The symbols move the elements like this.
at | ζ ω δ τ ψ ξ
TB | GD BQ QC PP GF HT
PM | DR BS HD RD QD GZ
BZ | SL QM LG ZL MP TQ
LC | QR MD . QD RD NG
QC | RD QP TB DR QR LJ
LT | NG SC SQ NR LJ QR
DQ | CG LG QM ZF MB MJ
QM | NR BZ DQ NG GZ QD
SL | BZ NR PH SC MN TC
SC | ZL LT SN SL BT MG
NG | LT ZL ZF QM DM LC
NR | QM SL CG LT NJ DT
LJ | DM BT HT NJ LT QC
GJ | BQ GD LZ JQ ZZ ZR
ZF | SQ HQ NG DQ LH .
DT | QD TC SD QR DR NR
ZZ | TP . MD JB GJ HQ
HD | PP JQ PM GD MJ MB
GD | TB GJ RD HD . LH
PH | LG CG SL SN SF NF
LH | HT ZR DM MB ZF GD
SD | MJ NF DT GF PP CG
TQ | TC QD JB MD BS BZ
DS | JQ PP NT BQ NF SF
TC | TQ DT NF MG NT SL
DR | PM NT PP QC DT NJ
NT | BS DR DS QP TC MN
MB | LM GP GZ LH DQ HD
JQ | DS HD BS GJ JB GP
SF | GP LM MN JD PH DS
JB | NF MJ TQ ZZ JQ LG
NF | JB SD TC TP DS PH
GF | . TP QR SD TB SQ
QD | DT TQ MJ LC PM QM
QP | LZ QC BQ NT MG BT
PP | HD DS DR TB SD LM
RD | QC LZ GD PM LC DM
MG | MD QR TP TC QP SC
JD | ZR HT BT SF SN BQ
HQ | SN ZF ZL LG ZR ZZ
NJ | GZ MN LM LJ NR DR
GZ | NJ MP MB DM QM PM
DM | LJ QF LH GZ NG RD
MP | MN GZ GP QF BZ BS
LZ | QP RD GJ BS MD QF
CG | DQ PH NR SQ LM SD
SN | HQ SQ SC PH JD TP
BS | NT PM JQ LZ TQ MP
QR | LC MG GF DT QC LT
LG | PH DQ BZ HQ GP JB
BT | QF LJ JD MN SC QP
HT | LH JD LJ LM SQ TB
QF | BT DM ZR MP ZL LZ
LM | MB SF NJ HT CG PP
MD | MG LC ZZ TQ LZ ZL
ZL | SC NG HQ BZ QF MD
MJ | SD JB QD . HD DQ
GP | SF MB MP ZR LG JQ
SQ | ZF SN LT CG HT GF
TP | ZZ GF MG NF BQ SN
ZR | JD LH QF GP HQ GJ
BQ | GJ TB QP DS TP JD
MN | MP NJ SF BT SL NT

The rows follow the links: the fewer symbols apart two elements are, the more alike their rows tend to be.

Named rows; a name shown again gets a slightly different row:
QR [ 25  19  40  24 -23 -21  32 -34  21 -23  -9 -28  -2 -45  30  32   5 -44 -15 -12  24 -23 -16 -33  27   6 -15 -48 -22  -5  41 -25  27  34 -17  34  18  -9 -13 -30 -29  25 -12 -21 -15  37   4 -41   5 -17]
LJ [ 20 -24  33  12 -24   8  23  31  26 -20  -7  28  -2   5  20  28  13  47   8  12  23 -27 -23 -20 -19 -21 -22 -48  29 -14   7  28 -24  18 -16  25  13   9 -11  19 -26  27 -20 -15 -14 -14 -42 -40 -16  -6]
DQ [ 17  22 -38 -23  11  16  26 -28 -16  30   2  30  -4 -42 -28  25 -19   7 -11  18 -31  31  24 -29  29  25 -35  10  24  16  -5 -27 -25 -19 -31 -36 -21  21  18 -26  30  33  27 -14  19 -39  38  41 -10   6]
SL [-28  23  40  21  27  17 -21 -23  12 -25  12  27  10  -8  15 -29  22   6 -10  14  30 -17  23  22  34  19  17 -34  24  -6  38 -31 -17 -26  36  37 -11  16 -15 -29 -21 -23  23  12 -18 -39   5 -48 -14 -22]
LH [ 11 -28 -32 -19 -28  12  27  25 -24  14 -12  26  -5   0  -9  20 -12  46  16  14 -27  21 -22 -20 -23  -5 -33  21  17  12 -30  21 -26  22 -29 -39  10  16  19  21  29  25 -23 -12   3 -12  -1  48  -8  12]
BZ [-16  25 -26  25  31   9 -21 -29 -19 -18  16  28  -4  -8 -19 -25   9   6  -7   8   5  29  18  15  19  17  23  40  16 -15  35 -26 -19 -35  22 -28 -11  13 -10 -23  34 -27  23   8 -17 -30  43  45 -29  13]
SC [-21  20  43  22  -8  15 -29 -27  16 -20   0  20   2  -6  29 -16  17  -1 -19  15  28 -28 -28  18  34  -1  37 -22  28  -9  34 -34 -10  27  39  32  22  16 -19 -29 -30 -27 -21  13 -13 -14   6 -46 -20 -18]
MJ [ 34  14 -31 -24   6  -9  30 -38  -5  13   3 -20  -6 -38 -24  23  -7 -38  -6 -19 -29  17  15 -29  19  16 -27  24 -22   6  -8 -24  18 -24 -31 -24 -21 -15  10 -24  20  25  32 -13  18  10  31  43  10  10]
SQ [ 23  13  39 -27 -31  14  25 -33  18  29  -3  32   5 -38  28  19  -4   4  -7  17 -11 -26 -15 -26  22  -6 -21 -57  21  10   0 -33 -21  32 -38  38  17   3  26 -26 -21  26 -19 -10  16  -5   2 -42 -20 -13]
QF [-29 -19 -34  27   0  10 -28  32 -24 -10  -2  32 -10  34   0 -34  10  49  17  13   5  28 -22  24 -16 -13  27  52  15 -11   1  36 -21  18  28 -33  12  16 -14  24  26 -29 -21  13 -19   0  -6  50 -25  21]
SD [ 27  26  28 -21  -2 -15  33 -27  26  17  14 -21   0 -44  10  15 -13 -47 -12 -18  -4 -27  21 -11  21  19 -24 -42 -15   7  -7 -29  18 -16 -27  30  -9 -11  23 -25 -28  22  27 -26  22  17   3 -45  22  -8]
BQ [-24 -15  37 -29  -3 -14 -29  32  25  19  -9 -34   8  39  24 -26 -18 -16  14 -14 -12 -23 -26  22 -16 -16  24 -22 -14   6 -37  36  23  30   4  31  16 -14  15  22 -21 -29 -19  18  21  35 -30 -51   9  -9]
TC [-19  23  38  27  29 -19 -35 -36  12 -21   8 -30  16  -4  -1 -24  10 -46 -14 -10  19 -22  23  31  27  13  23 -15 -25 -12  45 -26  23 -25  29  28 -15 -12 -20 -24 -31 -29  22  16 -14  15   8 -42  19 -20]
MG [-20  27  37   8  -3 -16 -24 -23  19 -19  -6 -24   6 -10  29 -18  14 -48 -14 -17  16 -25 -33  25  28  -9  31 -20 -22 -19  35 -37  17  37  29  34  15  -3 -13 -30 -28 -26 -24   8 -14  39  12 -40  10 -10]

Each walk starts at a row. The symbols on each line, taken left to right, move it on to the next element.
Answer with the element's row; about right is enough.
start [ 14 -21  29  17   3 -16  24  32  20 -17  10 -35  -4  14  10  33  13  -7   4 -20  31 -28  18 -26 -27  -1 -32 -56 -23 -17  14  28  15 -23  -8  37 -25 -14 -14  21 -23  29  23 -15 -19  12 -35 -42  20  -6]
τ ζ ω τ ζ	[-27 -21  36  31  38  -8 -22  29  25 -27   7 -27   9  44  13 -26   7 -16  10 -19  20 -18  23  32 -28   2  21 -24 -20  -4   3  31  27 -20  44  37 -22 -11 -14  23 -32 -25  24  10 -20  17 -39 -46  20 -14]
ζ ω ψ δ ψ	[ 18 -21 -34 -30  11 -21  22  30  -8  23   4 -33  -5   9 -31  30  -7 -17  20 -21 -29  27  21 -30 -32  -4 -32  22 -20  11 -42  25  21 -22 -27 -36 -12 -24  12  20  23  29  19 -17  10  13  -8  52  19  23]
start [-23 -21 -33  18  23  20 -16  24 -14 -16   0  33  -5  31 -29 -26  15  46  11  14   1  36  24  24 -23   1  24  52  27 -13  13  34 -21 -20  28 -34 -15  18 -22  20  22 -31  24  13 -14 -37   6  36 -16  15]
ψ ψ ζ ζ ω δ	[ 22 -25 -37 -27   4  13  23  28 -21  32  19  26   1   5 -27  36 -17  42  25  16 -32  29  17 -26 -25   8 -24  13  16  14 -32  33 -19 -21 -28 -32 -13  14  17  24  31  27  24 -14  26 -46  -2  45 -19  22]
δ ξ δ ξ ζ ψ	[ 26  20  29 -18  -1  16  26 -26  18  31  12  27   8 -39   6  27  -8   6 -15  17 -12 -23  24 -33  24  16 -31 -46  22   4  -7 -28 -20 -22 -37  25 -23  15  20 -14 -32  38  17 -15  12 -38   1 -49 -14 -19]
start [-21 -20 -29 -16  -6 -20 -19  33 -16  15 -12 -17  -1  37  -7 -17 -14  -8   9   0 -26  25 -20  20 -23 -10  36  57 -19  21 -40  28  22  34  14 -35  12  -7  14  27  23 -28 -23   9  11  35   3  46  15  12]
τ τ ψ δ ω	[ 25  24 -34  19 -24  -9  14 -25  -9 -16  -5 -23  -2 -37  -1  22  17 -46 -14 -21  -1  33 -18  -8  24  -6 -22  20 -16 -12  30 -38  18  25 -12 -28  18  -6 -19 -26  24  26 -22 -21 -11  39  39  45  13  18]
ζ τ ζ ψ	[ 28 -22 -26  15  10 -17  30  30 -17 -21   7 -25  -8   4 -25  32  19 -11  14 -11   7  21  28 -29 -26  -6 -26  12 -19  -2   5  40  15 -26 -15 -36 -20  -6 -26  31  32  33  30 -27 -18   3  -4  57  14  20]
start [ 10 -28 -35  24 -24   8  27  35 -15 -20  -8  39   0   7 -12  30  18  46  11  13   6  28 -28 -23 -18 -22 -26  22  18 -11   4  29 -24  32 -15 -32  21  13 -18  13  24  36 -20 -23 -17 -14  -7  48 -28  16]
τ ζ ζ ξ ψ	[ 20  18 -39  27   5 -15  23 -30 -22 -21  22 -31  -9 -44 -26  29  28 -38 -13 -14   2  24  28 -22  24  22 -24  12 -19 -13  35 -26  23 -25 -18 -27 -26   0 -16 -30  30  28  21 -21 -16  11  40  45  19  22]
ψ ψ ω	[-10  25 -32  22  31 -13 -24 -24 -15 -15  20 -27  -9 -10 -23 -21  13 -53 -12 -14  14  31  21  12  28  20  25  47 -25 -14  23 -28  18 -21  40 -28 -20   1 -12 -20  26 -31  18  11  -7   8  35  49  15   6]
start [-18  22 -37  28  -5  19 -30 -33 -18 -19  -2  23  -9 -12  -9 -22  15  13  -7  18  -1  18 -26  21  28  -6  26  41  30  -5  34 -37 -18  18  39 -39  11  17 -19 -11  28 -23 -17  10 -16 -11  31  37 -21  17]
ζ ξ ψ	[-20  -9  37  29   2 -14 -25  27  22  -9 -17 -28   5  28  23 -16  14  -8  17  -3  33 -20 -17  23 -18  -9  27 -17 -19 -18   7  32  23  15  32  26  21  -8 -16  17 -29 -27 -17  20 -21  41 -33 -41  16 -12]
ω ψ ω ω δ	[ 18  30  38 -18 -32   0  22 -34  23  16 -10 -23   5 -44  29  34  -5 -53 -14 -22 -18 -23 -19 -14  34   6 -23 -43 -23  19 -10 -36  15  17 -37  35  13 -11  18 -20 -21  20 -17 -11  13  30  12 -38  17 -18]
start [ -7  29  39 -31  28  20 -25 -31  14  21  13  40   9 -16  -3 -21  -7   6  -4  11  -1 -26  30  17  31  10  24 -25  24   6 -13 -35 -26 -20  11  32 -18  11  21 -32 -30 -33  22  12  14 -41  -5 -54 -22 -10]
ξ ω ξ ξ δ	[ 24  30  33  20   8  -9  21 -28  26 -25  19 -18   3 -36   4  26  13 -55 -16 -15  20 -21  17 -22  27   9 -25 -58 -24 -19  34 -33  11 -10 -11  26  -5 -12  -9 -26 -26  32  19 -16 -20  10  11 -43  15  -9]
ξ ψ ω τ	[-23 -13  31  23 -10   6 -28  26  20 -22 -20  25   5  36  29 -19  13  38  13  10  21 -33 -24  27 -23  -3  24 -26  21 -15   8  26 -22  14  29  36  26  13 -16  18 -30 -36 -25  17 -11  -9 -31 -48 -23  -9]
start [ -6  26 -32 -25  26 -13 -26 -25 -12  10  13 -26  -8  -8 -27 -19 -11 -55 -16 -12 -34  28  22  22  26  18  20  53 -16  11  -7 -30  14 -16   8 -33  -4 -14  15 -26  18 -24  14  11  19  10  38  50  13   9]
ζ ξ δ ξ τ ζ	[ -8   9 -40  17  -6 -13 -22 -35  -7 -14  -2 -21  -9  -8 -10 -13  22 -42 -11  -9   4  32 -24  13  22  -5  25  47 -22 -10  33 -21  20  24  27 -33  21   2 -10 -15  31 -24 -17   8  -7  37  33  43  24  15]
ω ω δ ζ	[-17  17  32 -24  -6 -19 -29 -22  21  24 -13 -28  -3   4  28 -36 -11 -52 -18 -17  -5 -27 -32  21  23   2  25 -21 -20  15  -4 -26  12  29   5  33  18  -4  24 -32 -22 -36 -26   9  27  40  -2 -31  29 -20]
start [ 24 -22  36  16   9  22  25  33  19 -22  12  32  10   9   1  28   7  50  16   9  32 -22  24 -18 -28   0 -35 -49  16 -10  15  23 -20 -21 -20  37 -22  16 -17   9 -29  17  20  -9 -17 -37 -40 -53 -23 -17]
ω δ ξ	[-31 -33  27 -28  25 -10 -31  33  22  24  13 -26   8  46   4 -26 -14 -14  13 -11  -5 -27  17  23 -23   3  24 -21 -18  18 -34  35  17 -15  16  33 -18  -9  21  29 -28 -14  25  12  12   5 -42 -45  17 -18]
ζ ζ δ τ ζ	[-29 -29 -33  18 -12 -15 -22  33 -12 -28 -13 -29  -4  40  -6 -22  11 -13  10 -19  -2  25 -23  21 -24 -21  24  52 -19 -16   8  22  23  31  32 -30  14  -1 -20  28  30 -18 -28   9 -12  38  -4  39  16  10]
